Below is a small trained network, with its code and all its weights. Each question gives an input and a class and asks what happens when units are switched off, that is, made to give their printed mean instead of their output.

import numpy as np


def w(rows, s, z=0):
    codes = np.array(rows[::2]) - 128.0
    scale = np.full(codes.shape[1], s)
    scale[-1] = z or s
    return codes * scale


def f(y):
    return np.maximum(y, 0)


def log_softmax(a):
    a = a - a.max(-1, keepdims=True)
    return a - np.log(np.exp(a).sum(-1, keepdims=True))


def net(x, mask):
    res = np.array(x, float).reshape(1, 8) / 4 @ E
    y = f(res @ A[0][:, :-1].T + A[0][:, -1])
    res = res + np.where(mask, y, B[0][:, -1]) @ B[0][:, :-1]
    return log_softmax(res[-1] @ U[:, :-1].T + U[:, -1])


A, B = {}, {}
E = w([
[135,135,118,128,119,130,128],'x0',
[132,133,125,125,123,129,128],'x1',
[121,120,135,130,136,126,129],'x2',
[39,122,9,52,119,47,181],'x3',
[132,2,146,76,31,170,157],'x4',
[125,125,133,127,131,125,130],'x5',
[47,170,180,194,34,100,74],'x6',
[177,63,111,85,129,26,17],'x7',
],0.009)
A[0] = w([
[144,46,107,104,113,183,164,86],'n1',
[92,137,103,174,126,205,194,148],'n2',
[152,97,111,94,193,124,171,74],'n3',
[194,84,120,122,116,44,15,132],'n4',
[143,225,138,104,178,88,124,2],'n5',
[149,61,132,114,131,102,79,120],'n6',
[123,78,109,113,88,174,128,45],'n7',
[55,148,43,83,114,113,135,101],'n8',
[71,117,147,185,93,102,116,99],'n9',
[70,157,126,157,81,110,92,72],'n10',
[124,195,114,175,199,64,89,50],'n11',
[63,73,168,130,6,143,115,107],'n12',
[160,105,130,67,119,164,147,99],'n13',
[161,116,93,79,129,73,63,133],'n14',
[131,23,136,136,43,156,161,60],'n15',
[65,145,164,180,53,84,95,65],'n16',
[43,165,185,141,47,109,81,73],'n17',
[109,150,92,219,192,124,174,60],'n18',
[237,83,84,142,198,154,187,60],'n19',
[7,131,41,107,88,70,161,114],'n20',
[163,148,110,106,126,108,70,118],'n21',
[165,84,136,152,80,114,158,40],'n22',
[140,201,119,160,157,109,97,76],'n23',
[70,143,126,134,143,219,200,153],'n24',
[144,78,129,133,149,42,49,114],'n25',
[128,98,153,78,78,162,148,92],'n26',
[86,140,99,91,128,58,184,85],'n27',
[95,167,144,151,101,170,224,117],'n28',
[91,96,75,103,118,47,133,86],'n29',
[168,106,109,92,185,126,172,58],'n30',
[232,131,221,172,114,168,69,100],'n31',
[147,119,152,193,121,184,72,77],'n32',
],0.011,0.0029)
B[0] = w([
[150,167,116,142,160,52,170,192],'n1',
[44,156,144,97,61,164,118,214],'n2',
[152,109,58,93,170,139,61,178],'n3',
[21,176,165,64,65,167,142,239],'n4',
[124,150,142,132,175,79,191,191],'n5',
[90,186,140,119,56,100,115,186],'n6',
[122,176,137,180,155,79,171,169],'n7',
[140,61,169,217,164,184,123,211],'n8',
[142,134,59,74,140,125,82,182],'n9',
[186,137,83,83,193,128,75,186],'n10',
[135,183,115,188,163,43,220,217],'n11',
[147,181,95,166,209,79,148,217],'n12',
[155,170,98,140,172,119,127,170],'n13',
[92,163,146,100,79,152,143,204],'n14',
[136,181,151,176,161,28,204,213],'n15',
[201,142,53,50,155,136,64,210],'n16',
[184,148,41,67,145,139,52,219],'n17',
[113,156,136,127,130,70,174,193],'n18',
[156,120,70,45,170,157,47,207],'n19',
[188,46,169,190,111,206,123,247],'n20',
[81,137,117,121,101,129,153,171],'n21',
[152,166,147,157,150,100,155,159],'n22',
[135,137,147,183,177,62,191,196],'n23',
[57,171,138,68,64,169,136,223],'n24',
[66,215,146,123,82,171,127,213],'n25',
[140,150,122,152,132,88,194,178],'n26',
[143,28,170,178,120,181,144,196],'n27',
[82,182,172,60,27,161,124,218],'n28',
[121,69,181,157,109,127,91,202],'n29',
[158,129,72,80,170,120,26,178],'n30',
[143,2,203,212,163,224,99,251],'n31',
[160,75,142,176,118,177,115,197],'n32',
],0.008,0.013)
U = w([
[40,172,183,71,8,160,119,186],'0',
[174,14,216,185,115,185,103,153],'1',
[198,136,32,53,165,127,56,165],'2',
[148,173,153,164,163,25,198,7],'3',
],0.015,0.0017)

Each question gives the input, the list of numbers given to net, and the class t.
The units are the neurons (one row each of A and B). Each row of codes is followed by its name. A weight is (code - 128) times the scale printed after its matrix; where a second scale follows, it is the last column's (A, B and U).
mask holds one flag per neuron, in row order. A switched-off neuron (its flag False) gives its mean, the last column of its row in B, instead of its output. The means were averaged over made-up inputs and are rounded, as every weight is.
A unit's drop is (log p(t) with every unit on - log p(t) with that unit switched off) / (log p(t) with every unit on - log p(t) with every unit switched off).
unit that matters most: the unit with the biggest drop
k most important neurons: the k neurons with the biggest drops, biggest first
drop of u: that unit's drop, to one decimal
input [0,2,-8,4,7,3,3,-6], class 3: 4 most important neurons => (n12 n15 n4 n1)
input [-4,-7,3,-7,4,6,4,8], class 0: unit that matters most => n4
input [-2,-5,3,-3,7,6,-6,6], class 3: 2 most important neurons => (n15 n1)
input [3,2,-4,-5,8,1,6,-5], class 3: 2 most important neurons => (n15 n12)
input [8,-3,-7,-7,-7,-5,3,-1], class 1: 2 most important neurons => (n31 n32)
input [-1,0,4,-1,6,3,-7,4], class 2: 2 most important neurons => (n19 n30)
input [4,-2,-3,-6,-7,2,-2,5], class 3: 4 most important neurons => (n11 n20 n23 n5)
input [5,5,8,2,7,-7,3,5], class 3: 2 most important neurons => (n12 n15)
input [8,5,-7,-8,-8,2,6,-3], class 1: 3 most important neurons => (n31 n32 n15)
input [6,-2,-4,-4,0,-1,-8,-7], class 2: 2 most important neurons => (n19 n4)
input [6,3,4,6,-7,-3,-5,1], class 3: 4 most important neurons => (n11 n31 n5 n18)
input [1,6,-3,4,5,7,1,-3], class 3: 2 most important neurons => (n31 n15)
input [0,-2,-2,7,-4,-8,-6,2], class 1: drop of n27 => 0.1
input [-4,3,2,1,0,-6,8,-4], class 2: drop of n10 => 0.0
input [-1,-4,7,8,8,2,8,4], class 1: drop of n20 => 1.8
input [-5,-2,2,4,-5,-2,7,5], class 2: unit that matters most => n16
